In the rows, zero is written as 128.
Each row has a class, written after it.
[108, 172,  72, 120,  87, 121, 107, 150, 100, 137, 175, 117,  99, 154, 105,
 144, 136, 166,  60, 144, 123, 115, 141, 172, 172, 130,  93, 130, 205, 127,
  80,  69]
G
[124, 167,  83,  95,  81, 111, 127, 148,  95, 112, 177, 148,  84, 146, 129,
 114, 133, 130,  89, 149, 147, 117, 140, 165, 179, 112, 102, 147, 195, 124,
  61,  70]
D
[154,  77, 139, 119, 158,  79, 114, 159,  45, 111, 110,  68, 196, 162, 108,
  86, 120, 129, 113, 118, 133, 225, 147,  87, 185, 122, 135,  47, 221, 177,
 129,  43]
D
[ 94, 110, 121, 122, 149, 148, 111, 167, 174,  92, 179, 179, 105, 146,  68,
 158, 131, 136, 111, 196, 110, 114,  80, 118, 118, 143, 139, 164, 179, 155,
 128, 123]
H
[109, 167,  77, 125,  85, 131, 111, 154,  92, 115, 175, 121, 107, 135, 120,
 117, 122, 150,  92, 143, 140, 119, 138, 164, 169, 125, 106, 126, 179, 120,
  80,  76]
D
[111, 100, 110, 142, 163, 147, 102, 154, 172,  82, 191, 180, 102, 164,  76,
 168, 135, 128, 109, 202, 125, 116,  82, 121, 124, 131, 144, 177, 169, 179,
 128, 136]
Q
[ 97, 129, 122, 104, 145, 112,  94, 170, 151,  99, 173, 159, 131, 161,  68,
 133, 147, 139, 118, 159,  81, 113,  94, 123, 117, 195, 155, 165, 138, 146,
 128, 156]
C
[107, 187,  83, 130,  88, 112, 141, 126, 114, 113, 129, 113,  88, 122,  95,
 120, 127, 167,  89, 135, 128, 136, 138, 168, 161, 131, 116, 120, 175, 131,
  77,  89]
C
[ 99, 102, 124, 143, 170, 149, 102, 154, 176, 110, 197, 182,  81, 159,  80,
 163, 136, 151, 118, 188, 111, 112,  84, 115, 122, 135, 144, 171, 173, 176,
 108, 133]
S
[159,  91, 155, 102, 172,  75, 117, 174,  54, 115, 111,  65, 216, 182,  84,
  86, 137, 111,  85, 132, 103, 210, 133,  83, 171, 153, 151,  46, 196, 170,
 127,  36]
F
[107, 122, 117, 133, 146, 108, 109, 156, 174, 109, 166, 167, 120, 186,  68,
 127, 137, 121, 136, 154,  69, 125,  93, 120, 124, 168, 178, 161, 129, 154,
 124, 146]
R
[ 98, 115, 104, 154, 163, 148, 105, 147, 175,  98, 191, 170, 102, 177,  53,
 175, 137, 181, 116, 192, 109, 121,  77, 138, 111, 135, 140, 179, 193, 172,
 117, 135]
N
[ 92, 176, 106, 100,  74, 127, 133, 156, 104, 117, 182, 116,  96, 152, 115,
 129, 140, 146,  55, 172, 128, 106, 133, 158, 176, 146, 110, 126, 190,  79,
  81,  73]
H
[127, 170,  85, 132,  99,  98, 120, 148, 109, 125, 150, 138,  89, 173,  92,
 123, 145, 168,  95, 144, 118, 120, 136, 183, 162, 122, 130, 145, 191, 116,
  69,  63]
N
[109, 191,  97, 120,  98, 141, 123, 145, 116, 114, 157, 103, 109, 146, 120,
 141, 137, 154,  72, 161, 120, 114, 124, 171, 153, 140, 108, 121, 150, 120,
  92,  67]
F
[137, 166,  84, 106,  61,  82, 133, 149, 113, 100, 157, 150,  80, 152, 123,
 114, 156, 136,  94, 142, 131, 126, 139, 184, 178,  96, 141, 136, 178, 111,
  55,  65]
Q
[ 86, 118, 123, 126, 151, 151, 113, 164, 180,  78, 213, 179, 124, 144,  52,
 163, 148, 142, 112, 197, 101, 109,  69, 114, 105, 142, 155, 179, 166, 163,
 126, 126]
F
[103, 185,  86,  86,  75,  93, 139, 150, 101, 110, 161, 130,  82, 148, 114,
 114, 154, 132,  75, 147, 137, 127, 139, 181, 175, 136, 113, 142, 196, 111,
  64,  78]
C
[103, 131, 112, 124, 130, 109,  87, 174, 157, 107, 175, 170, 125, 178,  45,
 128, 135, 158, 110, 160,  48, 105, 105, 118, 126, 195, 158, 167, 141, 150,
 126, 145]
G
[124, 179,  76, 101,  65,  94, 129, 153, 105, 112, 166, 148,  76, 159, 113,
 127, 157, 147,  70, 145, 127, 103, 147, 177, 179, 121, 102, 150, 197, 119,
  64,  60]
G
[164,  85, 132, 118, 182,  76,  98, 168,  58, 116, 121,  61, 214, 193,  86,
  98, 141, 123,  99, 132, 114, 212, 119,  84, 184, 142, 155,  50, 197, 162,
 141,  53]
R
[153,  93, 127,  75, 171,  69, 104, 179,  40, 108, 124,  71, 207, 174,  92,
  93, 157, 113,  87, 127, 131, 211, 136, 104, 177, 147, 131,  65, 226, 161,
 120,  56]
C
[131, 163,  98, 109,  87, 103, 128, 150, 115, 117, 162, 159,  64, 158, 120,
 106, 151, 150,  97, 147, 124, 127, 142, 171, 169, 111, 135, 136, 180, 116,
  47,  69]
S
[115, 124, 116, 127, 144,  96, 103, 168, 171, 110, 170, 169, 131, 187,  43,
 136, 144, 159, 143, 156,  61, 122,  90, 128, 108, 161, 171, 167, 142, 149,
 113, 157]
N
[152,  89, 148,  97, 156,  69, 129, 172,  68, 117,  94,  67, 189, 159,  98,
  96, 132, 120,  89, 135, 125, 224, 138,  91, 193, 132, 129,  40, 224, 162,
 131,  21]
H
[139,  91, 134, 154, 155,  70, 120, 157,  84, 131, 103,  72, 170, 230,  70,
 124, 129, 166, 105, 123,  87, 207, 158, 128, 162, 146, 163,  65, 203, 169,
 121,  52]
N
[ 82, 120, 115, 141, 163, 160,  99, 144, 166,  83, 189, 170, 107, 134,  63,
 166, 132, 171, 103, 200, 124, 112,  81, 121, 120, 157, 143, 172, 190, 171,
 139, 136]
C
[107, 101, 120, 152, 167, 158,  96, 158, 183,  67, 193, 180, 115, 150,  76,
 167, 139, 139, 119, 205, 122, 108,  74, 128, 131, 139, 149, 175, 163, 180,
 137, 133]
Q
[111, 112, 132, 110, 164, 117,  90, 180, 173, 120, 193, 169, 123, 179,  84,
 140, 146, 134, 126, 167,  69, 108,  96, 104, 121, 174, 159, 156, 127, 155,
 113, 156]
S
[166,  98, 152,  93, 181,  75, 103, 171,  62, 113, 118,  53, 232, 176,  83,
 103, 141, 136,  80, 133,  90, 215, 121,  77, 175, 156, 147,  43, 192, 176,
 128,  36]
F
[ 90, 132, 104, 109, 136, 106, 130, 167, 165, 134, 173, 137,  75, 195,  49,
 156, 103, 117,  74, 183,  66, 128, 106, 102, 126, 169, 126, 159, 158, 146,
 109, 131]
H
[121, 109, 134, 120, 151, 107,  97, 167, 168, 116, 169, 176, 111, 163,  69,
 120, 135, 147, 134, 152,  63, 127, 103, 101, 120, 172, 177, 155, 125, 156,
 103, 146]
S
[113, 188,  59, 119, 100, 134, 113, 138, 109, 136, 177, 114,  97, 176, 110,
 139, 135, 154,  74, 157, 131, 125, 112, 179, 161, 120, 108, 130, 176, 114,
  75,  90]
R
[119, 172,  84, 112,  57, 101, 126, 145, 101, 114, 148, 150,  71, 135, 114,
 111, 149, 164,  87, 144, 142, 117, 137, 175, 175, 106, 114, 137, 212, 122,
  72,  55]
G
[163,  85, 146, 107, 175,  82,  67, 171,  63, 131, 143,  81, 204, 203,  86,
 128, 150, 200,  94, 126,  72, 215, 136,  99, 171, 165, 166,  66, 172, 146,
 118,  51]
S
[132, 101, 128, 110, 155,  92, 117, 162,  60, 116, 116,  73, 176, 207,  77,
 121, 130, 143,  77, 138, 110, 210, 148, 123, 163, 170, 139,  69, 196, 164,
 125,  75]
C
[150,  87, 140, 143, 157,  70, 109, 166,  81, 117, 116,  80, 175, 234,  87,
 123, 126, 128,  81, 138,  77, 189, 162, 116, 183, 164, 168,  65, 166, 164,
 127,  58]
Q
[129,  78, 141, 143, 155,  78, 116, 158,  72, 135, 134,  76, 177, 217,  90,
 123, 103, 137,  95, 119,  83, 205, 164,  97, 175, 155, 152,  67, 184, 164,
 134,  66]
D
[ 98, 116, 128, 132, 127, 110, 102, 181, 164,  99, 174, 166, 112, 179,  67,
 138, 142, 120, 123, 158,  69,  92, 115, 122, 126, 193, 150, 174, 127, 150,
 142, 147]
G
[ 91, 137,  88, 127, 146, 126, 119, 144, 167, 121, 196, 125,  80, 202,  50,
 159, 110, 133,  81, 187,  82, 142,  84, 112, 128, 164, 137, 170, 158, 154,
 111, 147]
R
[103, 115, 122, 120, 139, 129, 103, 176, 161,  93, 182, 162, 128, 165,  86,
 135, 120, 118, 133, 169,  93, 109, 109, 112, 128, 178, 143, 161, 129, 165,
 134, 151]
D
[ 83, 109, 108, 160, 167, 155,  97, 150, 177,  98, 196, 172, 104, 173,  85,
 173, 142, 137, 130, 193, 123, 101,  68, 122, 113, 135, 153, 178, 160, 159,
 156, 134]
R
[129, 172,  88,  93,  96, 130, 110, 156, 111, 118, 184, 157,  65, 167, 133,
 132, 156, 154,  77, 175, 144, 107, 135, 181, 172, 114, 112, 143, 195, 120,
  46,  65]
S
[106, 181,  90, 134,  95, 138, 114, 137, 117, 118, 181, 118,  95, 175, 100,
 146, 137, 205,  67, 177, 130, 113, 114, 186, 167, 140, 113, 137, 200, 113,
  73,  83]
N
[105, 113, 125, 129, 138, 106,  95, 173, 163, 100, 177, 182, 135, 150,  74,
 118, 124, 128, 150, 150,  74, 100, 110, 102, 127, 169, 171, 159, 129, 160,
 130, 144]
D
[ 98, 121, 114, 137, 158, 112, 103, 160, 177, 109, 181, 162, 133, 182,  65,
 143, 144, 126, 138, 157,  70, 112,  83, 114, 120, 165, 171, 166, 125, 152,
 135, 152]
R
[144,  88, 148, 108, 154,  82, 106, 180,  71, 120, 128,  80, 191, 208,  80,
 127, 128, 147,  63, 146,  84, 194, 142,  95, 179, 182, 147,  65, 177, 132,
 140,  44]
H
[118, 170,  84, 105,  76, 126, 126, 141, 104, 112, 182, 148,  87, 142, 134,
 130, 130, 148,  82, 156, 154, 117, 147, 173, 182, 112, 100, 144, 201, 126,
  63,  64]
D
[ 97, 130, 123, 125, 148, 163, 112, 153, 177,  79, 187, 163, 113, 149,  72,
 173, 137, 155, 104, 202, 108, 113,  81, 124, 108, 151, 142, 170, 156, 174,
 127, 112]
F
[140, 105, 146, 109, 159, 105, 114, 166,  77, 120, 126,  68, 189, 231,  89,
 133, 127, 140,  62, 150,  80, 194, 154, 119, 160, 178, 151,  64, 178, 170,
 117,  41]
F
[ 72, 114, 115, 145, 163, 148, 111, 152, 169,  81, 198, 166, 104, 148,  63,
 173, 140, 151, 107, 190, 118, 111,  81, 123, 120, 159, 137, 178, 177, 166,
 143, 142]
C
[118, 176,  83, 113,  96, 135, 109, 139, 103, 143, 167, 128,  75, 148, 128,
 121, 136, 177,  82, 149, 133, 133, 127, 176, 160, 113, 109, 122, 189, 121,
  45,  78]
S
[137,  88, 140, 153, 129,  92, 137, 135,  80, 123, 102,  86, 151, 205, 101,
 127,  95, 155,  99, 124, 109, 204, 186, 110, 176, 142, 151,  59, 189, 181,
 123,  51]
D
[147,  88, 143, 102, 152,  82,  95, 183,  63, 119, 128,  88, 198, 202,  74,
 124, 135, 164,  74, 148,  88, 202, 134,  96, 170, 172, 156,  66, 177, 123,
 149,  43]
H
[131, 102, 150, 106, 153,  93, 128, 162,  83, 128, 129,  64, 184, 215,  86,
 126, 128, 128,  74, 139,  85, 204, 149, 117, 161, 158, 150,  64, 193, 171,
 111,  46]
F
[115, 180,  85, 126,  95, 128, 118, 148, 119, 121, 184, 127, 108, 182, 107,
 145, 147, 178,  76, 163, 124,  96, 127, 185, 157, 132, 116, 137, 183, 104,
  73,  97]
N
[120, 180,  87, 125,  75,  92, 134, 143, 117, 121, 152, 134,  70, 174,  99,
 122, 143, 170,  95, 146, 118, 121, 134, 193, 165, 118, 130, 144, 189, 108,
  60,  74]
N
[113, 113, 138, 128, 134, 106, 109, 160, 181, 106, 165, 185, 103, 152,  72,
 123, 141, 154, 151, 151,  70, 124, 102, 112, 118, 160, 181, 155, 121, 157,
 103, 151]
S
[111, 165, 100, 123,  87, 114, 117, 150, 110, 139, 155, 114,  87, 127, 124,
 117, 142, 159, 113, 129, 132, 135, 133, 168, 163, 117, 119, 110, 165, 118,
  65,  83]
S
[ 95, 114, 117, 149, 179, 143, 101, 152, 185, 108, 192, 168, 117, 168,  59,
 164, 134, 166, 121, 189, 101, 108,  70, 130, 118, 140, 144, 174, 195, 177,
 120, 138]
N
[102, 110, 107, 127, 143,  94, 116, 158, 159, 115, 185, 140,  91, 183,  69,
 148, 126, 112,  96, 162,  81, 144,  87, 111, 133, 158, 142, 167, 149, 161,
 110, 145]
Q
[112, 116, 139, 114, 148, 109,  95, 168, 178, 116, 174, 175, 122, 158,  81,
 131, 149, 149, 150, 152,  66, 124, 101, 111, 117, 168, 171, 156, 119, 156,
 110, 153]
S
[107, 187,  73, 129, 110, 136, 107, 138, 108, 134, 171,  93, 110, 160, 126,
 131, 138, 150,  83, 153, 131, 112, 111, 166, 163, 122, 111, 122, 169, 106,
  92,  87]
R
[137,  77, 139, 134, 175,  86, 101, 176,  75, 141, 142,  85, 163, 242,  85,
 132, 133, 151,  82, 138,  79, 193, 161, 103, 164, 161, 162,  69, 181, 162,
 115,  53]
S
